Below is a small trained network, with its code and all its weights. Each question gives an input and a class and asks what happens when units are switched off, that is, made to give their printed mean instead of their output.

import numpy as np


def w(rows, s, z=0):
    codes = np.array(rows[::2]) - 128.0
    scale = np.full(codes.shape[1], s)
    scale[-1] = z or s
    return codes * scale


def norm(h):
    return h / np.sqrt((h * h).mean(-1, keepdims=True) + 1e-5)


def f(y):
    return y / 2 * (1 + np.tanh(0.7978845608 * (y + 0.044715 * y**3)))


def log_softmax(a):
    a = a - a.max(-1, keepdims=True)
    return a - np.log(np.exp(a).sum(-1, keepdims=True))


def net(x, mask):
    res = np.array(x, float).reshape(1, 3) / 4 @ E
    u = 0
    for l in range(3):
        y = f(norm(res) @ A[l][:, :-1].T + A[l][:, -1])
        res = res + np.where(mask[u : u + 13], y, B[l][:, -1]) @ B[l][:, :-1]
        u += 13
    return log_softmax(norm(res)[-1] @ U[:, :-1].T + U[:, -1])


A, B = {}, {}
E = w([
[62,1,153],'x0',
[167,96,184],'x1',
[39,171,131],'x2',
],0.007)
A[0] = w([
[163,135,48,65],'0.n1',
[137,116,143,64],'0.n2',
[151,175,189,97],'0.n3',
[126,9,72,66],'0.n4',
[160,145,84,77],'0.n5',
[87,46,36,37],'0.n6',
[114,164,127,91],'0.n7',
[67,82,148,66],'0.n8',
[115,154,143,90],'0.n9',
[111,193,159,78],'0.n10',
[67,92,151,8],'0.n11',
[194,146,109,68],'0.n12',
[202,201,142,3],'0.n13',
],0.013,0.0038)
B[0] = w([
[92,153,57,158],'0.n1',
[149,134,112,110],'0.n2',
[147,167,199,178],'0.n3',
[229,210,218,253],'0.n4',
[86,103,72,151],'0.n5',
[209,187,253,205],'0.n6',
[101,173,131,145],'0.n7',
[100,44,122,201],'0.n8',
[122,170,122,129],'0.n9',
[118,217,182,182],'0.n10',
[84,80,114,168],'0.n11',
[83,38,22,187],'0.n12',
[111,30,159,242],'0.n13',
],0.0072,0.0041)
A[1] = w([
[118,139,14,14],'1.n1',
[125,163,23,80],'1.n2',
[79,113,214,3],'1.n3',
[114,90,108,78],'1.n4',
[174,154,93,76],'1.n5',
[176,125,118,86],'1.n6',
[36,72,25,58],'1.n7',
[254,158,128,126],'1.n8',
[97,128,241,119],'1.n9',
[39,96,67,37],'1.n10',
[141,188,170,87],'1.n11',
[97,132,108,58],'1.n12',
[218,178,179,55],'1.n13',
],0.0075,0.0035)
B[1] = w([
[50,89,122,134],'1.n1',
[11,102,35,152],'1.n2',
[70,197,83,142],'1.n3',
[201,108,126,106],'1.n4',
[95,15,102,115],'1.n5',
[108,54,188,124],'1.n6',
[135,100,248,159],'1.n7',
[112,74,185,227],'1.n8',
[3,192,182,252],'1.n9',
[126,105,172,127],'1.n10',
[108,198,161,157],'1.n11',
[151,78,104,97],'1.n12',
[101,87,217,190],'1.n13',
],0.0038,0.003)
A[2] = w([
[138,180,52,202],'2.n1',
[89,147,222,133],'2.n2',
[249,113,60,111],'2.n3',
[130,23,136,74],'2.n4',
[54,39,125,218],'2.n5',
[155,10,187,121],'2.n6',
[86,109,99,80],'2.n7',
[107,114,78,61],'2.n8',
[192,92,145,37],'2.n9',
[148,62,137,106],'2.n10',
[112,87,167,117],'2.n11',
[170,90,141,26],'2.n12',
[125,114,30,1],'2.n13',
],0.011,0.0031)
B[2] = w([
[69,104,20,164],'2.n1',
[63,83,152,248],'2.n2',
[31,189,190,168],'2.n3',
[145,196,35,177],'2.n4',
[111,43,117,200],'2.n5',
[184,156,3,255],'2.n6',
[144,99,158,127],'2.n7',
[149,64,186,124],'2.n8',
[188,137,133,155],'2.n9',
[143,190,51,161],'2.n10',
[88,42,73,166],'2.n11',
[213,142,101,138],'2.n12',
[102,28,135,142],'2.n13',
],0.0061)
U = w([
[55,18,22,254],'0',
[33,224,43,71],'1',
[190,95,5,110],'2',
[55,194,221,48],'3',
[200,155,213,142],'4',
[5,55,162,81],'5',
[244,54,146,72],'6',
],0.016,0.0034)

Each question gives the input, the list of numbers given to net, and the class t.
The units are the neurons (one row each of A and B). Each row of codes is followed by its name. A weight is (code - 128) times the scale printed after its matrix; where a second scale follows, it is the last column's (A, B and U).
mask holds one flag per neuron, layer by layer. A switched-off neuron (its flag False) gives its mean, the last column of its row in B, instead of its output. The means were averaged over made-up inputs and are rounded, as every weight is.
A unit's drop is (log p(t) with every unit on - log p(t) with that unit switched off) / (log p(t) with every unit on - log p(t) with every unit switched off).
The circuit of an input: a set's keep is (log p(t) with only the set's units on - log p(t) with every unit switched off) / (log p(t) with every unit on - log p(t) with every unit switched off). Starting from the 12 units with the biggest drops (on a tie, the unit counted first), units are removed one at a time, each time the one whose removal leaves the highest keep (on an exact tie, the one counted first), for as long as the keep stays at least 0.8.
units of the circuit, in order: the units of the circuit, biggest drop first
unit that matters most: the unit with the biggest drop
top k neurons: the k neurons with the biggest drops, biggest first
top k neurons in layer l: the k neurons of layer l with the biggest drops, biggest first
drop when u is switched off: that unit's drop, to one decimal
input [-1,0,-2], class 0: units of the circuit, in order : [0.n4]
input [7,6,-2], class 6: units of the circuit, in order : [0.n4 2.n6]
input [-6,1,2], class 3: top 2 neurons in layer 0 : [0.n3 0.n10]
input [8,-4,0], class 4: units of the circuit, in order : [0.n6 0.n4]
input [-5,0,-4], class 0: units of the circuit, in order : [0.n12 0.n4]
input [8,7,5], class 0: units of the circuit, in order : [2.n6 2.n4]
input [4,6,-2], class 6: units of the circuit, in order : [0.n4 2.n6]
input [1,3,0], class 6: units of the circuit, in order : [0.n4 2.n3]
input [0,-6,-8], class 0: units of the circuit, in order : [0.n1 2.n6]
input [-2,5,0], class 2: top 3 neurons : [0.n13 0.n12 0.n4]
input [-4,-7,0], class 0: top 2 neurons : [0.n4 0.n6]
input [4,6,0], class 6: top 2 neurons : [0.n4 0.n12]
input [-7,3,-2], class 2: top 4 neurons : [0.n13 0.n12 0.n3 1.n8]
input [3,2,5], class 0: unit that matters most : 0.n8
input [4,-4,-1], class 4: top 2 neurons : [0.n4 0.n6]
input [7,0,-4], class 4: top 3 neurons : [0.n4 0.n6 0.n12]
input [0,6,-4], class 2: top 2 neurons : [0.n6 2.n6]
input [-3,2,-3], class 2: top 2 neurons in layer 0 : [0.n13 0.n3]
input [8,-2,-8], class 4: top 2 neurons : [0.n4 0.n6]
input [-3,7,2], class 3: unit that matters most : 0.n3
input [2,8,6], class 0: drop when 0.n8 is switched off : 0.3
input [7,-7,-3], class 4: drop when 0.n4 is switched off : 0.5
input [1,-5,-8], class 4: drop when 0.n4 is switched off : 1.3
input [4,3,0], class 6: drop when 2.n6 is switched off : 0.2
